Below is a small trained network, with its code and all its weights. Each question gives an input and a target symbol and asks what happens when units are switched off, that is, made to give their printed mean instead of their output.

import numpy as np


def w(rows, s, z=0):
    codes = np.array(rows[::2]) - 128.0
    scale = np.full(codes.shape[1], s)
    scale[-1] = z or s
    return codes * scale


def f(y):
    return y / 2 * (1 + np.tanh(0.7978845608 * (y + 0.044715 * y**3)))


def softmax(a):
    e = np.exp(a - a.max(-1, keepdims=True))
    return e / e.sum(-1, keepdims=True)


def log_softmax(a):
    a = a - a.max(-1, keepdims=True)
    return a - np.log(np.exp(a).sum(-1, keepdims=True))


def net(x, mask):
    ids = ['Δβγεζψ'.index(c) for c in x.split()]
    T = len(ids)
    res = E[ids] + P[:T]
    u = 0
    for l in range(2):
        q, k, v = (res @ M[l].T for M in (Q, K, V))
        z = softmax(np.where(np.tri(T) > 0, q @ k.T / 4**0.5, -1e9)) @ v
        res = res + np.where(mask[u], z, O[l][:, -1]) @ O[l][:, :-1]
        u += 1
        y = f(res @ A[l][:, :-1].T + A[l][:, -1])
        res = res + np.where(mask[u : u + 8], y, B[l][:, -1]) @ B[l][:, :-1]
        u += 8
    return log_softmax(res[-1] @ U[:, :-1].T + U[:, -1])


Q, K, V, O, A, B = {}, {}, {}, {}, {}, {}
E = w([
[142,169,147,124,110,135,118,125,96,25],'Δ',
[170,211,66,126,127,155,133,194,105,119],'β',
[138,165,86,119,165,156,194,85,195,99],'γ',
[115,51,229,108,140,104,106,169,110,234],'ε',
[130,126,113,108,65,105,210,122,203,149],'ζ',
[151,3,63,108,112,92,159,91,104,111],'ψ',
],0.02)
P = w([
[29,95,45,21,255,30,171,211,168,45],'0',
[107,126,106,220,250,127,209,171,196,164],'1',
[107,93,132,186,188,173,170,206,157,110],'2',
[136,135,196,114,119,185,154,151,159,153],'3',
[160,103,209,105,108,168,146,167,178,109],'4',
[169,73,174,159,101,153,112,191,170,25],'5',
],0.0064)
Q[0] = w([
[224,97,104,40,202,141,64,92,122,84],'0.h0',
[134,209,130,149,144,142,175,162,136,111],'0.h0',
[94,146,81,157,110,64,2,15,79,129],'0.h0',
[183,83,129,106,148,104,136,186,139,78],'0.h0',
],0.0073)
K[0] = w([
[116,127,165,116,114,81,158,178,140,141],'0.h0',
[120,116,155,139,97,129,133,119,120,133],'0.h0',
[62,146,100,149,200,128,123,189,167,154],'0.h0',
[118,95,110,6,93,91,130,82,118,84],'0.h0',
],0.011)
V[0] = w([
[153,175,96,80,101,119,140,160,200,208],'0.h0',
[197,134,117,69,251,141,153,130,114,145],'0.h0',
[106,201,131,94,159,178,121,150,166,65],'0.h0',
[73,226,137,121,188,97,68,149,62,254],'0.h0',
],0.0063)
O[0] = w([
[145,86,86,165,1,176,193,177,117,178,120],'0.h0',
[139,8,149,58,97,162,60,68,176,130,172],'0.h0',
[199,148,132,230,47,60,133,195,184,24,107],'0.h0',
[216,79,120,122,168,139,199,203,111,100,6],'0.h0',
],0.0097,0.011)
A[0] = w([
[116,100,153,114,147,109,158,166,82,137,78],'0.n0',
[103,156,93,70,163,60,94,92,84,148,4],'0.n1',
[203,122,144,45,178,145,14,143,200,82,159],'0.n2',
[156,91,123,153,94,163,112,114,146,143,29],'0.n3',
[214,98,120,129,142,77,103,145,47,70,217],'0.n4',
[169,71,89,121,90,160,56,91,157,116,92],'0.n5',
[134,255,93,121,190,196,165,67,55,70,178],'0.n6',
[155,57,104,173,104,104,149,136,79,107,83],'0.n7',
],0.0078,0.0027)
B[0] = w([
[103,206,102,162,53,92,149,196,145,41,120],'0.n0',
[157,163,72,190,92,184,134,134,93,84,250],'0.n1',
[217,55,118,160,175,145,134,143,126,119,231],'0.n2',
[173,156,89,80,218,197,75,254,125,104,142],'0.n3',
[86,88,68,157,119,126,106,108,99,192,161],'0.n4',
[118,228,139,126,122,127,94,165,166,117,253],'0.n5',
[141,48,108,128,82,68,80,125,122,145,230],'0.n6',
[153,184,123,71,90,148,46,75,181,178,163],'0.n7',
],0.0084,0.0063)
Q[1] = w([
[113,146,138,119,163,159,254,188,53,99],'1.h0',
[103,72,89,87,153,87,114,116,100,92],'1.h0',
[238,188,99,87,135,229,172,64,109,148],'1.h0',
[195,181,181,181,214,64,149,205,107,101],'1.h0',
],0.0062)
K[1] = w([
[101,193,157,253,129,225,96,68,56,109],'1.h0',
[57,210,89,115,140,167,158,131,182,140],'1.h0',
[127,222,156,154,129,40,198,78,55,119],'1.h0',
[84,226,211,165,190,206,126,131,154,249],'1.h0',
],0.0053)
V[1] = w([
[142,249,65,43,80,152,136,70,172,3],'1.h0',
[168,128,16,187,76,190,125,161,78,157],'1.h0',
[151,182,136,170,157,177,76,136,204,62],'1.h0',
[85,133,103,115,132,205,161,198,171,189],'1.h0',
],0.0058)
O[1] = w([
[110,172,137,163,139,130,113,116,170,168,227],'1.h0',
[67,148,146,59,183,2,187,169,135,91,254],'1.h0',
[197,215,144,164,153,159,86,162,116,104,181],'1.h0',
[75,127,99,202,190,152,112,178,201,68,140],'1.h0',
],0.0099,0.0097)
A[1] = w([
[84,220,168,144,128,81,132,125,100,60,209],'1.n0',
[103,129,100,181,111,69,1,127,172,73,206],'1.n1',
[149,120,145,220,125,73,160,108,146,217,161],'1.n2',
[78,117,84,140,134,157,160,204,183,209,8],'1.n3',
[112,99,152,187,150,104,170,128,158,68,160],'1.n4',
[153,150,190,92,71,154,153,152,31,181,82],'1.n5',
[181,123,130,114,180,112,55,170,126,114,178],'1.n6',
[113,103,43,174,59,92,104,241,97,166,125],'1.n7',
],0.0062,0.0015)
B[1] = w([
[174,209,157,131,138,143,65,37,79,75,191],'1.n0',
[115,154,101,158,104,144,150,89,150,217,246],'1.n1',
[156,60,85,167,162,142,110,114,98,141,135],'1.n2',
[72,91,128,147,148,98,113,127,212,205,164],'1.n3',
[199,115,184,120,138,148,136,149,163,156,157],'1.n4',
[153,137,118,128,100,79,163,138,180,167,134],'1.n5',
[205,104,213,45,199,136,190,122,169,81,170],'1.n6',
[143,124,114,106,134,106,116,75,148,2,164],'1.n7',
],0.009,0.013)
U = w([
[187,83,172,196,95,54,175,80,80,114,172],'Δ',
[120,144,130,132,219,44,113,181,116,90,2],'β',
[153,133,142,181,171,201,160,165,145,134,88],'γ',
[115,44,159,100,177,192,152,150,117,80,155],'ε',
[69,118,140,255,58,27,147,205,120,133,218],'ζ',
[98,106,100,28,191,125,41,92,104,194,149],'ψ',
],0.0051,0.003)

Each question gives the input, a string of symbols that net reads in full, and the target symbol t.
The units are the heads (4 rows each of Q, K, V and O) and the neurons (one row each of A and B). Each row of codes is followed by its name. A weight is (code - 128) times the scale printed after its matrix; where a second scale follows, it is the last column's (O, A, B and U).
mask holds one flag per unit, layer by layer, with each layer's heads first. A switched-off unit (its flag False) gives its mean, the last column of its rows in O or B, instead of its output. The means were averaged over made-up inputs and are rounded, as every weight is.
A unit's drop is (log p(t) with every unit on - log p(t) with that unit switched off) / (log p(t) with every unit on - log p(t) with every unit switched off).
The circuit of an input: a set's keep is (log p(t) with only the set's units on - log p(t) with every unit switched off) / (log p(t) with every unit on - log p(t) with every unit switched off). Starting from the 12 units with the biggest drops (on a tie, the unit counted first), units are removed one at a time, each time the one whose removal leaves the highest keep (on an exact tie, the one counted first), for as long as the keep stays at least 0.8.
units of the circuit, in order: the units of the circuit, biggest drop first
unit that matters most: the unit with the biggest drop
top k neurons: the k neurons with the biggest drops, biggest first
k most important neurons of layer l: the k neurons of layer l with the biggest drops, biggest first
drop when u is switched off: that unit's drop, to one decimal
input ε ψ ψ ζ ζ γ, target ε: units of the circuit, in order => [1.h0; 0.h0; 1.n1]
input β ψ ε ε ζ, target β: units of the circuit, in order => [1.h0; 0.h0; 1.n1]
input ζ ζ Δ β γ, target ζ: 2 most important neurons of layer 1 => [1.n6; 1.n7]
input ζ γ β, target ζ: units of the circuit, in order => [0.h0]
input γ ε β γ ζ, target ζ: 2 most important neurons of layer 1 => [1.n6; 1.n3]
input β β ζ, target β: units of the circuit, in order => [1.h0; 0.h0; 0.n4; 1.n0]
input β β β, target β: units of the circuit, in order => [0.h0; 1.h0; 1.n7]
input β γ Δ β ε ψ, target β: units of the circuit, in order => [0.h0; 1.h0]
input ε γ Δ Δ, target ε: units of the circuit, in order => [1.h0; 0.h0; 0.n1]
input ζ Δ ψ, target ζ: units of the circuit, in order => [0.h0; 1.n6]
input ε ψ Δ γ Δ Δ, target ε: units of the circuit, in order => [1.h0; 0.h0]
input γ γ β, target γ: 2 most important neurons of layer 1 => [1.n1; 1.n6]
input ζ ψ ψ β Δ, target ζ: units of the circuit, in order => [1.h0; 0.h0; 1.n6]
input Δ ψ ε, target Δ: unit that matters most => 1.h0
input β ψ ψ ψ, target β: top 2 neurons => [0.n4; 0.n5]
input ε ζ ε ψ, target ε: top 4 neurons => [1.n1; 0.n0; 1.n0; 0.n5]
input ζ ε Δ γ β ε, target ε: 2 most important neurons of layer 0 => [0.n3; 0.n1]
input ζ ζ γ γ, target ζ: 2 most important neurons of layer 1 => [1.n6; 1.n3]
input β β β Δ, target β: drop when 0.n4 is switched off => 0.2
input Δ ψ β β, target Δ: top neuron => [0.n6]
input ψ ε ζ, target ψ: drop when 0.h0 is switched off => 0.6
input Δ γ γ ε β β, target Δ: drop when 1.h0 is switched off => 0.4
input β ψ ζ γ, target β: 3 most important neurons of layer 0 => [0.n4; 0.n5; 0.n2]
